Below is a small trained network, with its code and all its weights. Each question gives an input and a class and asks what happens when units are switched off, that is, made to give their printed mean instead of their output.

import numpy as np


def w(rows, s, z=0):
    codes = np.array(rows[::2]) - 128.0
    scale = np.full(codes.shape[1], s)
    scale[-1] = z or s
    return codes * scale


def norm(h):
    return h / np.sqrt((h * h).mean(-1, keepdims=True) + 1e-5)


def f(y):
    return np.maximum(y, 0)


def log_softmax(a):
    a = a - a.max(-1, keepdims=True)
    return a - np.log(np.exp(a).sum(-1, keepdims=True))


def net(x, mask):
    res = np.array(x, float).reshape(1, 2) / 4 @ E
    u = 0
    for l in range(3):
        y = f(norm(res) @ A[l][:, :-1].T + A[l][:, -1])
        res = res + np.where(mask[u : u + 6], y, B[l][:, -1]) @ B[l][:, :-1]
        u += 6
    return log_softmax(norm(res)[-1] @ U[:, :-1].T + U[:, -1])


A, B = {}, {}
E = w([
[128,164,61,90,1,226,107],'x0',
[127,189,39,89,236,191,132],'x1',
],0.0083)
A[0] = w([
[91,254,115,60,109,122,50,2],'L0N1',
[116,109,159,126,203,127,161,25],'L0N2',
[149,136,131,206,109,62,131,14],'L0N3',
[112,92,158,172,169,34,60,148],'L0N4',
[143,119,102,206,52,88,98,40],'L0N5',
[135,149,109,252,192,116,160,25],'L0N6',
],0.0087,0.0019)
B[0] = w([
[74,131,54,101,89,153,67,199],'L0N1',
[218,171,86,213,149,173,98,199],'L0N2',
[145,110,172,63,43,186,44,181],'L0N3',
[109,206,111,89,75,168,167,253],'L0N4',
[114,12,116,205,137,104,143,193],'L0N5',
[254,160,92,128,148,195,110,197],'L0N6',
],0.0086,0.0068)
A[1] = w([
[126,122,89,218,255,134,92,17],'L1N1',
[200,148,117,142,91,146,124,253],'L1N2',
[170,181,235,167,178,85,110,7],'L1N3',
[40,132,182,138,52,137,127,87],'L1N4',
[121,191,64,210,129,122,115,144],'L1N5',
[108,86,141,94,170,132,198,43],'L1N6',
],0.0089,0.0017)
B[1] = w([
[109,99,114,195,153,111,168,199],'L1N1',
[95,172,202,104,134,143,177,254],'L1N2',
[124,207,78,57,4,214,115,172],'L1N3',
[171,128,153,203,206,159,103,222],'L1N4',
[99,125,155,119,122,94,74,219],'L1N5',
[124,98,117,108,107,98,125,128],'L1N6',
],0.011,0.0068)
A[2] = w([
[157,110,201,146,71,105,168,166],'L2N1',
[149,235,71,23,131,136,125,3],'L2N2',
[119,83,129,128,84,178,78,248],'L2N3',
[25,148,82,31,167,108,145,54],'L2N4',
[168,85,210,111,154,128,139,126],'L2N5',
[144,172,55,1,148,114,135,57],'L2N6',
],0.009,0.0018)
B[2] = w([
[171,71,1,79,155,67,135,208],'L2N1',
[104,13,126,141,134,61,122,254],'L2N2',
[91,203,214,88,190,99,130,239],'L2N3',
[74,92,4,68,35,151,166,186],'L2N4',
[118,45,83,176,86,69,137,170],'L2N5',
[43,35,24,155,115,36,135,194],'L2N6',
],0.01,0.0073)
U = w([
[152,37,152,206,131,73,129,198],'0',
[44,198,204,149,154,182,66,128],'1',
[143,114,106,75,180,165,145,2],'2',
[186,188,124,67,48,134,195,164],'3',
[8,101,13,109,136,129,120,160],'4',
[172,229,85,204,225,181,179,147],'5',
],0.016,0.0056)

Each question gives the input, the list of numbers given to net, and the class t.
The units are the neurons (one row each of A and B). Each row of codes is followed by its name. A weight is (code - 128) times the scale printed after its matrix; where a second scale follows, it is the last column's (A, B and U).
mask holds one flag per neuron, layer by layer. A switched-off neuron (its flag False) gives its mean, the last column of its row in B, instead of its output. The means were averaged over made-up inputs and are rounded, as every weight is.
A unit's drop is (log p(t) with every unit on - log p(t) with that unit switched off) / (log p(t) with every unit on - log p(t) with every unit switched off).
The circuit of an input: a set's keep is (log p(t) with only the set's units on - log p(t) with every unit switched off) / (log p(t) with every unit on - log p(t) with every unit switched off). Starting from the 12 units with the biggest drops (on a tie, the unit counted first), units are removed one at a time, each time the one whose removal leaves the highest keep (on an exact tie, the one counted first), for as long as the keep stays at least 0.8.
units of the circuit, in order: the units of the circuit, biggest drop first
top k neurons: the k neurons with the biggest drops, biggest first
top k neurons in layer l: the k neurons of layer l with the biggest drops, biggest first
drop of u: that unit's drop, to one decimal
input [-6,6], class 5: top neuron : L1N1
input [7,-5], class 0: top 4 neurons : L0N5; L0N4; L1N3; L1N4
input [-7,-8], class 3: units of the circuit, in order : L1N3; L2N2
input [-1,-2], class 0: units of the circuit, in order : L1N4; L0N6
input [-6,1], class 5: top 2 neurons : L0N2; L0N6
input [-8,5], class 5: top 2 neurons : L0N2; L1N1
input [5,-3], class 1: top 4 neurons in layer 2 : L2N3; L2N2; L2N6; L2N4
input [-2,6], class 5: top 2 neurons : L1N1; L0N4
input [7,-4], class 1: top 2 neurons : L2N3; L2N2
input [-3,1], class 5: top 2 neurons : L0N2; L0N6
input [-7,0], class 3: top 3 neurons in layer 0 : L0N4; L0N2; L0N6
input [6,0], class 1: top 2 neurons : L0N6; L0N4
input [8,0], class 1: top 2 neurons : L0N4; L0N6
input [-5,0], class 3: top 2 neurons in layer 1 : L1N4; L1N2
input [-7,4], class 5: top 2 neurons : L0N2; L1N1
input [-4,-4], class 3: top neuron in layer 0 : L0N1
input [-3,7], class 5: drop of L1N1 : 0.4
input [-6,-4], class 3: drop of L1N3 : 0.0
input [-4,3], class 5: drop of L0N2 : 0.2
input [7,-6], class 0: top neuron in layer 1 : L1N4
